Here is a tiny trained network, its code and every weight. The questions are about switching its units off for an input and a class, where a switched-off unit gives its printed mean instead of its output.

import numpy as np


def w(rows, s, z=0):
    codes = np.array(rows[::2]) - 128.0
    scale = np.full(codes.shape[1], s)
    scale[-1] = z or s
    return codes * scale


def norm(h):
    return h / np.sqrt((h * h).mean(-1, keepdims=True) + 1e-5)


def f(y):
    return y / 2 * (1 + np.tanh(0.7978845608 * (y + 0.044715 * y**3)))


def log_softmax(a):
    a = a - a.max(-1, keepdims=True)
    return a - np.log(np.exp(a).sum(-1, keepdims=True))


def net(x, mask):
    res = np.array(x, float).reshape(1, 5) / 4 @ E
    u = 0
    for l in range(2):
        y = f(norm(res) @ A[l][:, :-1].T + A[l][:, -1])
        res = res + np.where(mask[u : u + 10], y, B[l][:, -1]) @ B[l][:, :-1]
        u += 10
    return log_softmax(norm(res)[-1] @ U[:, :-1].T + U[:, -1])


A, B = {}, {}
E = w([
[70,100,195,56,123,116],'x0',
[149,137,96,107,55,2],'x1',
[112,76,79,119,97,158],'x2',
[157,33,161,166,156,101],'x3',
[142,118,184,162,55,152],'x4',
],0.00062)
A[0] = w([
[108,221,107,119,89,166,109],'L0N1',
[117,63,69,102,72,162,148],'L0N2',
[163,110,214,196,13,152,8],'L0N3',
[164,189,215,122,160,92,78],'L0N4',
[57,103,210,128,110,136,44],'L0N5',
[176,121,104,174,128,171,183],'L0N6',
[172,206,185,162,154,93,128],'L0N7',
[174,77,140,215,131,105,72],'L0N8',
[124,124,120,115,65,29,61],'L0N9',
[127,146,225,172,3,184,87],'L0N10',
],0.0033,0.0015)
B[0] = w([
[221,143,53,12,172,201,221],'L0N1',
[98,254,182,220,55,154,189],'L0N2',
[75,95,84,115,203,69,161],'L0N3',
[70,123,122,175,65,188,159],'L0N4',
[192,130,145,128,44,200,133],'L0N5',
[197,147,105,212,61,138,222],'L0N6',
[106,148,87,189,31,156,209],'L0N7',
[199,109,96,49,92,185,142],'L0N8',
[224,220,222,154,181,145,217],'L0N9',
[96,151,95,87,217,97,254],'L0N10',
],0.0024,0.00066)
A[1] = w([
[112,121,200,87,83,121,6],'L1N1',
[134,28,159,199,122,71,127],'L1N2',
[72,111,238,36,119,144,56],'L1N3',
[60,201,111,140,36,145,205],'L1N4',
[42,160,88,208,198,94,226],'L1N5',
[149,84,141,149,217,253,78],'L1N6',
[166,97,152,51,125,158,112],'L1N7',
[194,18,171,139,127,143,72],'L1N8',
[75,114,147,170,150,229,52],'L1N9',
[135,112,135,119,81,25,24],'L1N10',
],0.0033,0.0015)
B[1] = w([
[160,127,88,170,138,200,87],'L1N1',
[45,145,106,71,154,192,206],'L1N2',
[191,85,5,173,59,101,210],'L1N3',
[74,82,182,166,219,200,255],'L1N4',
[55,60,133,76,12,86,236],'L1N5',
[194,193,160,98,111,12,192],'L1N6',
[169,234,96,151,198,150,124],'L1N7',
[134,209,89,92,196,175,138],'L1N8',
[120,180,219,189,110,90,145],'L1N9',
[141,213,186,149,122,111,99],'L1N10',
],0.0029,0.00097)
U = w([
[203,228,228,154,109,70,251],'0',
[128,220,15,3,241,222,212],'1',
[7,29,33,5,44,4,157],'2',
[213,64,32,221,34,210,189],'3',
[17,47,232,234,80,213,136],'4',
[144,7,167,105,234,125,3],'5',
],0.0049,0.0039)

Each question gives the input, the list of numbers given to net, and the class t.
The units are the neurons (one row each of A and B). Each row of codes is followed by its name. A weight is (code - 128) times the scale printed after its matrix; where a second scale follows, it is the last column's (A, B and U).
mask holds one flag per neuron, layer by layer. A switched-off neuron (its flag False) gives its mean, the last column of its row in B, instead of its output. The means were averaged over made-up inputs and are rounded, as every weight is.
A unit's drop is (log p(t) with every unit on - log p(t) with that unit switched off) / (log p(t) with every unit on - log p(t) with every unit switched off).
The circuit of an input: a set's keep is (log p(t) with only the set's units on - log p(t) with every unit switched off) / (log p(t) with every unit on - log p(t) with every unit switched off). Starting from the 12 units with the biggest drops (on a tie, the unit counted first), units are removed one at a time, each time the one whose removal leaves the highest keep (on an exact tie, the one counted first), for as long as the keep stays at least 0.8.
units of the circuit, in order: the units of the circuit, biggest drop first
most important unit: the unit with the biggest drop
top k neurons: the k neurons with the biggest drops, biggest first
k most important neurons of layer l: the k neurons of layer l with the biggest drops, biggest first
input [2,0,7,7,-5], class 1: units of the circuit, in order -> [L1N8]
input [5,-4,3,4,-7], class 2: top 3 neurons -> [L0N1, L0N9, L0N8]
input [-2,-5,-6,8,-1], class 1: units of the circuit, in order -> [L1N8, L0N8]
input [-6,4,-6,-6,7], class 2: units of the circuit, in order -> [L0N3, L0N10, L1N5]
input [6,-8,7,-2,6], class 0: 2 most important neurons of layer 0 -> [L0N5, L0N7]
input [-8,7,5,8,1], class 1: 3 most important neurons of layer 0 -> [L0N8, L0N7, L0N4]
input [7,8,8,3,-4], class 0: top 3 neurons -> [L0N9, L1N10, L0N4]
input [0,1,0,4,-4], class 1: units of the circuit, in order -> [L0N3, L1N8]
input [8,3,4,2,7], class 3: top 2 neurons -> [L1N3, L0N5]
input [-4,7,6,2,-6], class 0: 3 most important neurons of layer 0 -> [L0N9, L0N3, L0N4]
input [-4,-8,-4,-7,7], class 0: 4 most important neurons of layer 1 -> [L1N6, L1N9, L1N2, L1N8]
input [8,-8,6,5,2], class 0: top 4 neurons -> [L1N9, L1N6, L0N5, L0N7]
input [5,-4,6,-6,8], class 2: 3 most important neurons of layer 0 -> [L0N10, L0N3, L0N8]
input [-5,-3,-6,4,-3], class 4: most important unit -> L0N7
input [-1,-6,3,-2,-8], class 2: top 4 neurons -> [L1N5, L0N9, L0N5, L0N8]
input [-5,0,-3,8,-3], class 1: top 3 neurons -> [L0N8, L1N8, L1N2]
input [1,-8,5,-6,-8], class 0: units of the circuit, in order -> [L1N6, L1N9]
input [5,2,8,1,2], class 4: units of the circuit, in order -> [L0N2, L1N4]
input [6,-7,-7,-2,8], class 2: units of the circuit, in order -> [L0N9, L1N3]
input [-6,-5,-2,1,6], class 2: most important unit -> L0N3
